Below is a small trained network, with its code and all its weights. Each question gives an input and a class and asks what happens when units are switched off, that is, made to give their printed mean instead of their output.

import numpy as np


def w(rows, s, z=0):
    codes = np.array(rows[::2]) - 128.0
    scale = np.full(codes.shape[1], s)
    scale[-1] = z or s
    return codes * scale


def f(y):
    return np.maximum(y, 0)


def log_softmax(a):
    a = a - a.max(-1, keepdims=True)
    return a - np.log(np.exp(a).sum(-1, keepdims=True))


def net(x, mask):
    res = np.array(x, float).reshape(1, 7) / 4 @ E
    y = f(res @ A[0][:, :-1].T + A[0][:, -1])
    res = res + np.where(mask, y, B[0][:, -1]) @ B[0][:, :-1]
    return log_softmax(res[-1] @ U[:, :-1].T + U[:, -1])


A, B = {}, {}
E = w([
[171,126,136,144,108,105,111,86,151],'x0',
[48,64,203,211,104,207,191,59,133],'x1',
[94,209,46,122,182,95,208,28,74],'x2',
[2,178,103,139,85,123,32,109,208],'x3',
[94,20,147,35,173,106,73,5,98],'x4',
[136,128,50,171,139,247,76,144,60],'x5',
[150,219,212,129,237,168,83,131,77],'x6',
],0.0063)
A[0] = w([
[85,166,122,137,99,147,45,82,161,92],'n0',
[103,120,198,159,122,105,181,94,144,153],'n1',
[124,172,100,105,116,111,123,106,87,133],'n2',
[97,131,113,101,158,112,133,107,74,188],'n3',
[130,132,96,108,138,109,112,168,97,102],'n4',
[165,146,122,153,119,134,180,157,138,50],'n5',
[64,85,158,165,130,129,197,104,145,115],'n6',
[121,108,149,137,118,147,68,146,175,130],'n7',
[152,154,103,47,147,44,129,170,160,151],'n8',
[123,51,119,67,141,112,96,91,90,35],'n9',
[149,169,140,120,155,147,104,124,135,59],'n10',
[42,168,179,90,120,59,130,129,206,162],'n11',
[129,63,60,136,98,108,171,131,169,55],'n12',
[146,221,254,142,222,180,79,98,105,89],'n13',
[96,123,146,144,103,163,157,131,122,73],'n14',
[118,155,199,96,132,66,212,159,165,253],'n15',
[209,40,110,114,170,144,164,117,81,54],'n16',
[126,143,93,154,75,124,176,163,149,109],'n17',
[138,141,91,111,151,139,177,93,101,161],'n18',
[123,167,89,168,141,108,160,77,120,75],'n19',
[153,64,172,109,104,135,72,190,107,116],'n20',
[130,51,36,115,44,130,178,115,164,73],'n21',
[167,144,59,128,134,119,83,145,110,136],'n22',
[93,88,153,184,125,156,154,95,111,11],'n23',
[107,10,111,14,171,154,62,49,90,6],'n24',
[134,153,110,165,129,163,129,148,121,105],'n25',
[117,210,91,159,105,110,194,135,111,133],'n26',
[124,171,88,116,159,115,150,39,108,118],'n27',
[120,121,30,213,131,218,27,102,82,57],'n28',
[170,174,117,225,85,165,141,207,150,114],'n29',
[189,138,36,55,128,116,73,163,124,104],'n30',
[119,92,165,254,129,200,150,79,115,44],'n31',
[225,76,174,114,156,115,244,154,86,113],'n32',
[134,55,52,137,119,143,146,155,122,181],'n33',
[159,110,38,191,140,211,63,121,90,99],'n34',
[118,105,205,116,130,146,102,177,129,137],'n35',
[46,171,90,158,115,122,38,114,172,83],'n36',
[188,81,160,143,95,135,83,170,126,135],'n37',
],0.0091,0.0025)
B[0] = w([
[62,172,117,148,138,175,155,152,96,197],'n0',
[185,131,148,48,97,155,122,142,143,185],'n1',
[118,94,122,115,152,151,151,136,151,167],'n2',
[141,98,109,144,113,110,132,120,164,181],'n3',
[129,130,179,110,121,119,164,112,125,161],'n4',
[105,180,140,165,141,125,111,128,150,162],'n5',
[161,128,182,58,110,131,162,140,128,193],'n6',
[96,98,90,134,162,140,175,117,151,180],'n7',
[174,122,202,45,87,155,161,140,117,207],'n8',
[156,179,134,162,141,84,80,149,164,197],'n9',
[132,113,155,138,102,93,141,152,101,154],'n10',
[117,131,106,143,62,208,89,51,101,212],'n11',
[140,81,108,140,151,101,109,161,57,185],'n12',
[153,49,88,143,112,34,106,182,4,238],'n13',
[153,151,157,114,135,113,160,129,134,156],'n14',
[168,130,112,121,94,123,32,71,178,209],'n15',
[43,189,125,148,111,187,134,110,97,210],'n16',
[147,143,135,161,143,91,90,148,117,181],'n17',
[103,94,99,124,152,149,146,118,162,183],'n18',
[114,93,111,139,175,131,146,156,179,170],'n19',
[105,83,79,124,172,136,181,119,179,197],'n20',
[142,67,98,136,157,71,114,167,30,217],'n21',
[129,149,189,93,111,122,168,133,138,186],'n22',
[133,154,183,75,139,128,175,168,120,171],'n23',
[176,230,156,220,173,60,74,162,200,254],'n24',
[141,133,136,151,106,111,95,133,142,161],'n25',
[126,117,103,162,177,106,112,133,187,191],'n26',
[108,65,70,136,175,148,153,167,181,195],'n27',
[155,101,108,105,52,185,60,33,140,224],'n28',
[146,200,145,177,198,66,77,131,187,222],'n29',
[139,136,218,67,121,136,203,168,114,214],'n30',
[150,163,214,47,127,107,202,172,146,203],'n31',
[17,168,109,174,75,219,134,69,73,242],'n32',
[142,99,109,129,99,107,107,115,77,195],'n33',
[161,96,121,73,54,141,70,70,157,214],'n34',
[139,87,62,119,160,126,153,128,165,185],'n35',
[53,185,145,177,152,161,208,123,58,216],'n36',
[100,87,74,119,177,155,165,123,168,189],'n37',
],0.015,0.0094)
U = w([
[143,212,157,191,150,57,80,145,195,81],'0',
[152,128,221,3,74,129,223,162,136,109],'1',
[17,175,111,169,72,199,169,83,64,125],'2',
[141,30,91,122,92,34,105,173,2,99],'3',
[153,85,114,66,13,161,64,28,169,254],'4',
[89,27,50,98,196,149,210,130,242,82],'5',
],0.0078,0.0033)

Each question gives the input, the list of numbers given to net, and the class t.
The units are the neurons (one row each of A and B). Each row of codes is followed by its name. A weight is (code - 128) times the scale printed after its matrix; where a second scale follows, it is the last column's (A, B and U).
mask holds one flag per neuron, in row order. A switched-off neuron (its flag False) gives its mean, the last column of its row in B, instead of its output. The means were averaged over made-up inputs and are rounded, as every weight is.
A unit's drop is (log p(t) with every unit on - log p(t) with that unit switched off) / (log p(t) with every unit on - log p(t) with every unit switched off).
The circuit of an input: a set's keep is (log p(t) with only the set's units on - log p(t) with every unit switched off) / (log p(t) with every unit on - log p(t) with every unit switched off). Starting from the 12 units with the biggest drops (on a tie, the unit counted first), units are removed one at a time, each time the one whose removal leaves the highest keep (on an exact tie, the one counted first), for as long as the keep stays at least 0.8.
circuit, biggest first: the units of the circuit, biggest drop first
unit that matters most: the unit with the biggest drop
k most important neurons: the k neurons with the biggest drops, biggest first
drop when u is switched off: that unit's drop, to one decimal
input [-5,6,-3,-6,-7,5,6], class 0: circuit, biggest first => (n29)
input [3,-4,1,-5,6,1,-4], class 0: 2 most important neurons => (n24, n9)
input [7,-8,-6,-7,-5,2,5], class 1: 2 most important neurons => (n30, n8)
input [-7,6,-6,-4,6,1,-6], class 0: 3 most important neurons => (n24, n9, n13)
input [3,-3,-5,6,-6,0,8], class 3: 3 most important neurons => (n13, n24, n32)
input [4,-7,2,8,-1,3,2], class 2: 3 most important neurons => (n36, n0, n31)
input [5,-6,3,8,-6,-5,-3], class 2: 2 most important neurons => (n11, n36)
input [7,-4,2,5,2,-4,-5], class 2: 3 most important neurons => (n13, n11, n36)
input [-7,3,-1,7,-6,8,1], class 4: 4 most important neurons => (n28, n34, n24, n32)
input [0,-1,0,7,5,-2,-4], class 2: 2 most important neurons => (n11, n36)
input [-4,-2,4,-4,-4,7,-6], class 4: 2 most important neurons => (n13, n34)
input [-3,-3,-5,3,-3,-4,-5], class 3: 3 most important neurons => (n21, n28, n24)
input [5,-3,6,8,-5,-6,6], class 2: 2 most important neurons => (n36, n11)
input [6,-8,0,-4,5,8,4], class 1: unit that matters most => n30
input [-6,-7,8,0,5,-3,-6], class 5: 2 most important neurons => (n27, n18)
input [-4,3,7,-6,8,-8,8], class 0: 3 most important neurons => (n24, n9, n21)
input [-8,4,5,-4,-2,-3,0], class 5: circuit, biggest first => (n26, n18)
input [-3,1,-1,-8,-8,-6,-3], class 0: drop when n15 is switched off => 1.3
input [-7,-7,5,6,5,-1,3], class 1: drop when n30 is switched off => 0.3
input [1,3,-4,-2,5,-7,1], class 4: unit that matters most => n29
input [-2,7,-3,-2,-3,0,-1], class 1: drop when n16 is switched off => 0.0
input [7,3,4,-6,-2,-8,6], class 4: drop when n1 is switched off => 0.5
